[ 10  -4   8   0  23   6   2   8  -2  12  -3  -3   5  -1  -1   2  -5   9
  -5 -21  -3   2  -1  -1]
<82> > BT
[ 26  -2   2  -5  30  18   0   3  -5  10   0  -8   3   6  -5   0  -3  11
  -6 -19  -7  -5   6 -11]
<76> > SF
[-16   3   4  -2  -1  -3   3   9   0  18   0  13   0  -5  -1 -11 -15  -7
  -2  -8   0  24 -10  10]
<82> > NZ
[ 11  -9  10  -5  21  12  -7   1   3   5  -5   0  -2   2   2  11   1   4
  -6  -5  -9 -11   7  -8]
<82> > NZ
[ 14   9   4  -9  29   4 -11   0  -2   7  -1  -5   5  -1  -6 -17  -3   9
  -3  -8  -6  16   0 -13]
<76> > Cg
[  4   0   4   2  25  -4   5   3  -5   7  -4  -6   0   0   6  -2  -4   9
  -9 -17   0   1   1  -2]
<76> > DZ
[-14  12   4 -15  25  12   6   1  -3  15  -4  -3   0  -2  -8  -6 -17   0
  -1  -9  -8  22  -1   2]
<75> > Dl
[ -1  -2   3   6  26  11   7   5  -4   7  -5 -11  -6   3  -4  -3  -3   5
  -7 -16  -5   2   0  -3]
<82> > TR
[ -2  -2   3   5  17   8   7  -3  -6   5   0  -4   0   4  -4   3  -2   1
  -7 -11  -4   7  -2  -3]
<76> > Cg
[  8 -10   3   0  29  22   8  -4  -3  12  -4 -11  -4   3  -1  14  -7   9
  -3 -11 -17  -5  -1  -6]
<75> > CC
[-18   3   1  -8  27  12  -5  -9  -3   9   1  -8  -1  -1  -4   4  -8   9
  -5 -12 -11   8  -1   1]
<75> > Dl
[ 6  2  6 -9 18  0 -2  0  4 -2  0 -2  4 -3  5 -5 -8  3  0  5  0 12 15 -1]
<75> > CC
[ -4  -6   4  -5  19   9   7  10  -8  12   2  -3   0   0  -4   7  -8   8
  -4 -13  -4   6  -5   1]
<82> > TR
[  4   4  -1   5  16   6   4  14  -1  11  -1  -4   1  -4 -10  -7  -3   6
  -3 -11  -1  17  -1  -5]
<76> > SF
[ 11  -4   7  -2  30  10   1   4   1  11   9  -1  -2  -1   0   3  -4   8
  -9 -10  -7  -5   2  -6]
<82> > BT
[ 11   7   2  -5  34  11   0   6  -2  14  -2  -7   2   5  -5 -10  -9   9
  -7 -18  -7  20   0  -8]
<75> > MR
[  7  -3   7 -10  29  11  -1   8  -4   7   1  -6  -2   1   1  -2   0  10
  -1 -10  -4  14  -1 -11]
<76> > DZ
[ 12 -11   5   2  25   8   0  -2  -1   6  -3  -2  -3   2   1   9  -3   6
  -2  -9  -8 -20   0  -5]
<82> > BT
[-10   3  -1  12  22  15  13  -1 -10  16  -6  -1   0   0  -9   4 -10   5
  -8 -26  -1   1  -3   2]
<76> > DZ
[ 11 -12   2   9  32   8   5  -8  -1   1  -2 -16  -1   6   1  11   2  13
  -7 -15  -9 -39   9 -10]
<82> > BT
[ 13  -7   7  -7  12   7  -6  -5  -5  13   2   3   1   2   2   7 -12   0
  -2  -1  -6  -2   0  -1]
<76> > DZ
[-12   3   2   0  22  20  10  -3  -8  11  -1  -5   0  -2  -3   4 -11   4
   2 -15  -8   6   0   1]
<75> > Dl
[ -1   2   5   2  37  27   8  -5  -6   8  -5 -22   1   5  -6   1  -4  10
  -3 -18 -21   2   5  -7]
<75> > Dl
[ -5   7   3  -9  21  13   4   2  -7  12   2  -6   3   1  -7  -7 -11   6
  -2  -7  -8  21  -2  -2]
<75> > Dl
[13 -3 10 -8 27  4 -4  6  3 13 -2  1  0  1  2 -1 -7  3 -5 -6 -2  2  1  3]
<82> > BT
[  5  -5  11 -10  30   4   1   7  -1  20  -3   7   5  -6   3  -6  -9  -1
  -7 -12 -11   6   1   5]
<82> > NZ
[  1  -2   0  -1  22  24  10 -10 -10  10  -5 -11   0   5  -8  15  -8  11
   1 -17  -9 -14  -2  -6]
<76> > Cg
[ -1  -1   3  -2  14   3   1   3   0  12  -1   5  11   1  -1  -2  -7   2
  -5 -10  -2   4   0   0]
<82> > BT
[  9   7   8  -7  22  12   1  -2  -7   6  -2  -2  -1   2   1   0  -8   3
   1 -11  -8   6   3  -5]
<75> > MR
[ 43   0  14 -31  32 -11 -25  18  21  -1  -4   3   5   5  15 -32   0   9
   2  14  -4  25   6 -10]
<76> > DZ
[  6  -1  -2  -3  27 -14   4  -6  -3  10  -2  -1   2   2  -1   1  -8  -7
   0 -15  -7   5   0  -7]
<75> > CC

[ -1   1  -2   7  -6  -3   6   4  -4  -3   0   0 -10   1   1   1  11  -1
   2  -1   1   4   1   1]
Bg > C
[ 0  8 -2  2  2 -7  2 -1 -3  7  4 -1  8 -2 -2 -1 -3  5  2  2 -2 -2  3 -4]
Qr > Q
[-1  6  5  7 -3 -5  5 -3 -4  5  1 -5 18 -1  2  0  6  3  8  0  0  1  3 -2]
Qr > Y
[ 0  3  0  3  0 -5  3 -2 -4  0  1 -4  8 -1  3  0  7  2 -1  2  0  0  2  1]
Qr > Y
[  3   4 -13   1  -1  -2   2  -3   0  -5   1  -4  -8   0   3  -5  -6   3
   1   3   2   2   2  -4]
Bg > S
[-1  5  0 -1 -1 -7  1 -2  1  3  4 -5  8 -5  0 -2  4  3  3  3 -2 -2  1  0]
Qr > Q
[-2  9  2  8 -5 -3  5  0 -4  2 -1 -2  6  2 -1  3  4  2  7  1  4 -1 -2  4]
Bg > Z
[-2  3 -4  6 -1 -6  5  2 -3 -5  0 -2 -3 -6  4  1  7  2  4  2  0  1 -3  0]
Bg > C
[-2 -2 -6  4 -2 -2  6  2  0 -6 -4 -2  1  6  0 -1  4  0  0  1  1  4 -1 -5]
Bg > C
[ -1   4  -2   8  -8  -3  10   2  -3  -3   0   5 -10  -3   0   1   5   1
  12  -1   1  -4  -1   0]
Bg > S
[  1   2  -6   7  -4   0   5   2   2 -11   0  -1 -10  -1   0  -1   4   3
   4   2  -2   1   1   0]
Bg > C
[  3   3 -13   1   2  -4   3  -2   1   1   2   1   1  -4   2  -2 -12   4
   8  -3   0  -3   1  -6]
Bg > S
[-3  4 12  7 -4 -6  7 -5 -6  8  0 -2  8 -2  2 -2  9  3  4  0  2 -4  0  3]
Qr > Y
